[146 121 128 136 133 106 139] ⇒ 133
[120 135 150 133 135 135 123] ⇒ 135
[139 133 123 149 134 121 123] ⇒ 134
[131 137 133 123 129 137 106] ⇒ 129
[106 134 150 119 122  98 139] ⇒ 122
[108 139 116 110 157 153 146] ⇒ 157
[136 135 111 113 121 123  99] ⇒ 121
[120 136 144 154 118 130 121] ⇒ 118
---
103	115	149	133	130	133	107
115	123	127	110	122	127	127
140	131	145	121	135	132	102
result: 135

130	135	134	150
130	135	134	139
130	135	134	143
result: 135

140	114	125	134	155	132
140	114	154	125	117	119
116	142	118	116	134	143
result: 116

125	114	132	144	126	126
130	142	122	137	115	128
124	123	139	142	106	131
result: 142

127	131	140	132	151	127	144
126	134	139	130	136	128	129
128	127	143	132	131	125	148
result: 131

147	137	150	151	143	106
126	134	126	118	123	131
115	122	124	120	122	136
result: 120

154	140	124	104	125	120
128	121	143	143	146	110
108	121	139	138	133	153
result: 138
---
128  108  149  151  112  104  124  147  151  107  105  147  138  112
106  140  153  148  117  136  137  152  148  139  115  122  124  130
145  132  144  141  104  149  153  146  110  144  111  116  105  124
118  149  140  150  146  113  150  116  148  139  119  121  142  143
134  123  147  130  130  131  149  117  115  103  138  140  141  147
=> 147

146  143  141  131  144  107  113  124  133  145  124  116
145  143  141  137  141  104  116  121  135  145  124  121
146  143  141  133  144  107  114  123  133  145  124  116
148  141  143  133  142  101  115  124  131  150  128  124
147  141  143  134  141  101  116  123  131  149  128  124
145  143  141  138  142  105  116  121  135  144  124  121
145  144  141  137  142  106  115  122  134  144  123  119
146  142  142  138  141  102  116  122  134  147  125  123
148  142  142  130  145  106  113  124  131  148  126  117
=> 117

128  128  128  128  128  128  127  128  129  128  129
106  153  128  125  127  126  148  127  129  141  126
127  129  128  128  128  128  128  128  130  129  127
131  128  130  101  113  134  125  101  134  125  126
128  128  128  129  129  128  129  129  128  128  127
127  129  128  127  127  128  127  128  128  128  129
=> 129

138  135  125  116  120  128
128  124  135  127  121  128
121  128  122  134  129  136
118  121  126  133  102  125
133  130  133  123  129  125
134  132  127  121  137  135
129  130  128  125  118  131
131  128  135  127  144  135
132  134  118  122  123  127
126  129  120  131  120  121
134  139  117  123  121  131
127  121  134  123  115  120
=> 120

120  141  123  126  122  118  139  124  141  117  133  108  118  118  132  127
138  107  137  133  129  138  115  133  114  143  124  147  140  142  118  132
134  111  139  131  130  140  113  128  113  143  125  147  135  142  124  133
122  145  122  125  128  117  138  128  142  115  132  114  121  118  128  127
136  108  140  132  130  139  112  130  113  141  123  150  139  141  125  131
136  109  137  130  131  138  113  127  112  143  120  149  139  139  125  135
136  108  136  132  130  137  116  127  115  144  124  153  139  140  123  127
138  110  140  129  129  140  110  132  114  143  125  146  138  141  129  128
122  142  118  129  126  114  137  128  140  119  132  109  121  115  129  126
122  143  120  123  123  115  140  127  142  114  131  112  117  116  133  130
139  111  134  134  134  142  114  129  112  142  124  149  136  143  123  131
134  107  139  134  131  137  114  132  112  144  123  152  135  138  124  127
=> 127

120  128  120  133  126  116  123  132  130  128  136  131  131  128
138  131  138  124  129  118  119  139  121  141  110  130  141  125
121  129  129  135  128  109  121  134  124  131  121  133  137  125
129  125  123  125  128  148  138  118  133  119  139  124  115  130
114  126  118  136  126  126  132  119  133  117  144  130  119  129
112  128  126  140  127  104  121  130  126  124  138  134  135  125
138  131  138  124  129  120  120  138  121  140  110  128  140  125
111  126  119  139  126  119  130  119  132  117  144  132  122  129
132  126  130  124  129  150  138  118  132  120  135  124  116  130
=> 130

136  126  122  122  121  126  132  132  127  127  131  123  132
121  143  143  148  145  148  111  112  134  121  108  151  113
138  128  129  126  126  121  131  125  127  112  131  129  130
129  133  129  133  132  139  124  124  128  127  123  133  123
132  130  126  124  127  130  129  131  132  134  127  128  130
138  130  128  128  125  130  126  125  128  121  126  130  127
127  126  123  125  126  130  132  134  130  139  131  122  132
128  140  142  140  140  144  115  117  133  120  113  144  115
132  125  126  126  124  120  133  129  126  127  133  127  132
137  132  130  129  129  130  126  123  128  117  125  133  125
=> 125
---
[[142 107 146 100]
 [155 116 148 112]
 [145 142 128 135]] => 107

[[126 126 150 137 142 127 143]
 [130 130 112 132 140 128 153]
 [127 130 113 129 124 120 136]] => 142

[[125 122 143 132]
 [128 137 123  98]
 [130 147 140 136]] => 122

[[120 133 136 132 104]
 [131 132 128 130 136]
 [142 134 124 127 108]] => 136

[[126 128 116 121]
 [133 126 102 130]
 [131 132 156 129]] => 128

[[122 125 143 121 135 111]
 [112 132 119 107 123 132]
 [115 125 135 116 135 119]] => 121

[[123 102 125 124 107]
 [131 128 126 127 128]
 [149 122 123 110 111]] => 125

[[104 142 127 135]
 [145 104 134 126]
 [106 150 128 117]] => 142
---
array([[143, 110, 121, 137, 143, 149],
       [109, 124, 101, 123, 108, 112],
       [122, 116, 140, 114, 138, 144]]) >> 121

array([[121, 114, 117, 126],
       [150, 109, 125, 139],
       [119, 144, 112, 110]]) >> 117

array([[101, 117, 148, 114],
       [133, 129, 129, 158],
       [115, 119, 132, 130]]) >> 148

array([[103, 131, 108, 113],
       [110, 109, 114, 109],
       [122, 120, 148, 117]]) >> 108

array([[137, 118, 128, 123, 112],
       [139, 121, 117, 155, 135],
       [120, 140, 151, 118, 122]]) >> 128

array([[120, 106, 153, 150, 145, 132, 120],
       [121, 110, 112, 103, 146, 116, 115],
       [152, 125, 111, 113, 104, 145, 105]]) >> 153
